Below is a small trained network, with its code and all its weights. Each question gives an input and a class and asks what happens when units are switched off, that is, made to give their printed mean instead of their output.

import numpy as np


def w(rows, s, z=0):
    codes = np.array(rows[::2]) - 128.0
    scale = np.full(codes.shape[1], s)
    scale[-1] = z or s
    return codes * scale


def f(y):
    return y / 2 * (1 + np.tanh(0.7978845608 * (y + 0.044715 * y**3)))


def log_softmax(a):
    a = a - a.max(-1, keepdims=True)
    return a - np.log(np.exp(a).sum(-1, keepdims=True))


def net(x, mask):
    res = np.array(x, float).reshape(1, 5) / 4 @ E
    y = f(res @ A[0][:, :-1].T + A[0][:, -1])
    res = res + np.where(mask, y, B[0][:, -1]) @ B[0][:, :-1]
    return log_softmax(res[-1] @ U[:, :-1].T + U[:, -1])


A, B = {}, {}
E = w([
[112,204,187,98,95,96,197,80,92,155],'x0',
[93,68,127,101,227,89,195,147,93,97],'x1',
[217,125,165,123,128,148,144,109,134,42],'x2',
[136,73,173,132,85,99,98,161,1,135],'x3',
[148,156,57,203,137,62,129,88,81,114],'x4',
],0.0091)
A[0] = w([
[91,141,108,143,147,162,136,78,179,102,86],'n1',
[137,71,48,121,150,187,64,150,125,148,76],'n2',
[205,142,140,133,123,157,144,117,133,44,84],'n3',
[162,121,138,110,113,95,97,173,45,145,86],'n4',
[143,148,137,165,58,148,91,125,157,140,118],'n5',
[118,166,115,149,179,156,145,101,182,113,88],'n6',
[97,107,109,127,202,118,168,145,99,80,79],'n7',
[117,189,193,89,88,114,180,72,129,171,98],'n8',
[138,152,97,185,59,120,61,71,125,142,101],'n9',
[122,82,140,105,178,89,167,139,94,106,87],'n10',
[132,153,74,116,131,132,186,121,182,122,114],'n11',
[197,153,166,186,40,169,66,109,141,193,101],'n12',
[147,173,171,75,120,103,168,66,95,172,91],'n13',
[139,115,145,135,89,77,68,155,51,100,95],'n14',
[61,141,108,149,130,96,108,173,135,208,73],'n15',
[212,116,171,140,122,151,155,150,93,80,91],'n16',
[156,188,119,87,212,128,170,70,239,114,136],'n17',
[151,81,103,130,179,147,62,148,157,133,54],'n18',
[131,166,141,104,100,160,225,85,97,149,68],'n19',
[164,90,192,117,80,117,68,160,64,114,117],'n20',
[92,94,191,4,105,208,91,146,147,110,41],'n21',
[141,143,190,99,156,204,126,187,133,152,2],'n22',
[157,75,90,131,136,147,70,149,157,73,74],'n23',
[128,104,137,78,206,81,217,125,127,130,124],'n24',
[130,86,159,130,94,121,112,165,73,129,68],'n25',
[166,94,51,204,149,112,96,179,142,116,55],'n26',
[155,153,95,124,78,154,75,110,132,148,80],'n27',
[110,158,44,95,153,189,124,102,164,94,100],'n28',
[124,171,143,129,111,127,121,102,115,137,80],'n29',
[166,85,89,163,156,150,53,216,154,113,61],'n30',
[88,113,147,61,129,188,135,171,141,191,62],'n31',
[114,66,170,133,116,109,120,144,58,114,108],'n32',
[89,77,172,100,194,140,188,159,123,115,101],'n33',
[123,100,87,160,185,105,187,92,89,104,85],'n34',
[144,160,144,111,58,198,67,117,132,144,89],'n35',
[127,167,123,162,119,84,187,47,94,134,71],'n36',
[28,137,63,119,127,90,117,155,118,255,118],'n37',
[113,116,205,44,96,182,115,169,166,136,27],'n38',
[159,139,132,109,84,134,73,102,143,164,91],'n39',
[112,73,89,177,152,165,91,181,163,71,89],'n40',
[115,64,116,95,194,100,177,135,114,127,112],'n41',
[87,151,149,115,108,125,225,96,104,121,83],'n42',
[125,167,167,97,102,94,182,93,126,142,99],'n43',
[198,126,153,99,132,114,122,92,135,67,78],'n44',
[234,142,159,117,136,121,162,126,141,38,93],'n45',
[165,164,40,240,135,50,97,78,84,115,64],'n46',
],0.009,0.0031)
B[0] = w([
[108,145,124,114,87,82,109,95,115,181,172],'n1',
[146,178,204,147,121,150,91,159,61,118,209],'n2',
[108,63,172,185,165,167,226,85,134,160,194],'n3',
[78,134,101,110,85,98,104,109,126,186,198],'n4',
[166,174,102,144,178,97,166,181,176,147,193],'n5',
[104,139,104,106,80,88,101,91,122,200,182],'n6',
[184,139,101,121,166,82,154,178,172,129,195],'n7',
[146,155,184,136,144,136,70,189,77,98,205],'n8',
[164,130,83,111,165,100,198,143,179,120,209],'n9',
[150,137,97,130,151,98,146,150,156,155,196],'n10',
[85,127,112,114,59,101,92,98,119,182,181],'n11',
[158,149,89,138,173,78,170,169,165,150,239],'n12',
[139,149,159,143,122,139,74,155,100,110,187],'n13',
[88,132,104,103,80,106,95,96,133,180,212],'n14',
[101,54,200,196,176,209,214,90,140,157,194],'n15',
[119,89,163,192,111,143,159,102,132,178,191],'n16',
[90,146,104,130,39,97,91,93,135,197,250],'n17',
[127,154,166,117,140,125,109,157,83,139,186],'n18',
[136,171,171,141,133,143,89,151,79,125,176],'n19',
[83,146,99,139,68,86,119,101,125,183,224],'n20',
[105,136,100,60,133,122,152,76,100,45,210],'n21',
[109,114,113,76,129,129,167,87,97,76,159],'n22',
[133,158,183,151,154,149,90,149,66,125,199],'n23',
[158,146,101,136,150,91,128,178,165,143,210],'n24',
[100,158,106,120,91,106,88,87,140,191,186],'n25',
[121,163,171,97,129,134,100,151,71,87,209],'n26',
[135,146,117,131,173,96,158,149,142,141,178],'n27',
[87,162,123,118,87,101,99,110,119,173,190],'n28',
[134,147,124,128,149,135,119,157,123,101,144],'n29',
[130,166,174,125,119,138,80,169,78,106,224],'n30',
[79,107,123,91,137,140,170,98,101,83,186],'n31',
[100,157,103,124,78,96,107,105,155,195,213],'n32',
[182,151,67,109,169,85,168,154,182,129,206],'n33',
[146,133,83,94,150,104,179,125,161,105,192],'n34',
[202,142,62,128,196,79,165,158,185,135,202],'n35',
[123,153,152,74,136,168,93,141,69,45,189],'n36',
[92,62,197,214,150,186,211,89,149,150,252],'n37',
[94,105,98,60,139,131,155,107,107,50,193],'n38',
[150,135,83,148,163,92,172,165,154,133,169],'n39',
[134,173,178,143,129,116,93,168,84,116,216],'n40',
[159,163,84,157,168,95,154,169,168,156,209],'n41',
[155,164,177,137,145,117,101,157,96,120,174],'n42',
[140,182,181,153,128,139,72,170,65,115,177],'n43',
[107,84,166,177,152,145,175,103,123,146,175],'n44',
[99,72,187,190,155,193,211,103,140,157,212],'n45',
[64,108,94,8,142,163,169,87,107,2,255],'n46',
],0.0084,0.0081)
U = w([
[199,169,50,141,180,67,145,213,204,147,120],'0',
[146,192,220,146,120,132,33,207,67,101,121],'1',
[93,153,83,130,2,81,69,67,148,222,107],'2',
[110,50,202,242,155,182,187,74,155,160,121],'3',
[103,129,75,29,130,127,138,74,114,2,118],'4',
[153,119,109,147,101,116,93,153,174,106,255],'5',
[204,90,101,142,110,174,54,120,165,112,109],'6',
[163,91,77,163,112,177,33,119,147,106,107],'7',
],0.0094,0.013)

Each question gives the input, the list of numbers given to net, and the class t.
The units are the neurons (one row each of A and B). Each row of codes is followed by its name. A weight is (code - 128) times the scale printed after its matrix; where a second scale follows, it is the last column's (A, B and U).
mask holds one flag per neuron, in row order. A switched-off neuron (its flag False) gives its mean, the last column of its row in B, instead of its output. The means were averaged over made-up inputs and are rounded, as every weight is.
A unit's drop is (log p(t) with every unit on - log p(t) with that unit switched off) / (log p(t) with every unit on - log p(t) with every unit switched off).
The circuit of an input: a set's keep is (log p(t) with only the set's units on - log p(t) with every unit switched off) / (log p(t) with every unit on - log p(t) with every unit switched off). Starting from the 12 units with the biggest drops (on a tie, the unit counted first), units are removed one at a time, each time the one whose removal leaves the highest keep (on an exact tie, the one counted first), for as long as the keep stays at least 0.8.
units of the circuit, in order: the units of the circuit, biggest drop first
unit that matters most: the unit with the biggest drop
k most important neurons: the k neurons with the biggest drops, biggest first
drop of u: that unit's drop, to one decimal
input [3,-2,5,8,8], class 2: 3 most important neurons	(n14; n20; n4)
input [-5,5,2,-3,-7], class 4: units of the circuit, in order	(n21)
input [-8,8,4,3,-6], class 0: 2 most important neurons	(n33; n41)
input [5,-4,-1,-1,5], class 1: 2 most important neurons	(n8; n43)
input [7,2,-8,-5,5], class 3: 2 most important neurons	(n37; n15)
input [4,-7,5,7,3], class 0: 4 most important neurons	(n12; n35; n9; n5)
input [0,2,7,-5,-7], class 3: 4 most important neurons	(n45; n3; n46; n44)
input [-2,-4,-4,-1,-2], class 0: 4 most important neurons	(n45; n3; n35; n16)
input [5,-7,4,7,8], class 4: 2 most important neurons	(n46; n36)
input [7,2,-7,-3,-5], class 1: 3 most important neurons	(n8; n43; n42)
input [-2,-6,4,-2,-7], class 4: 2 most important neurons	(n21; n38)
input [-6,-5,-5,4,-2], class 1: 3 most important neurons	(n2; n30; n33)
input [-7,4,-8,-7,0], class 3: 3 most important neurons	(n37; n15; n8)
input [2,5,8,-4,-4], class 3: units of the circuit, in order	(n45)
input [-1,-8,-6,0,-7], class 0: 2 most important neurons	(n35; n12)
input [-2,-8,0,8,4], class 0: 2 most important neurons	(n12; n9)
input [-4,-5,1,6,-1], class 2: drop of n9	-0.1
input [3,-2,0,2,5], class 4: drop of n46	0.1
input [-1,2,-8,-3,-6], class 3: drop of n37	0.5
input [8,5,-6,-7,6], class 1: unit that matters most	n36
input [6,-5,4,-6,1], class 1: drop of n29	0.1
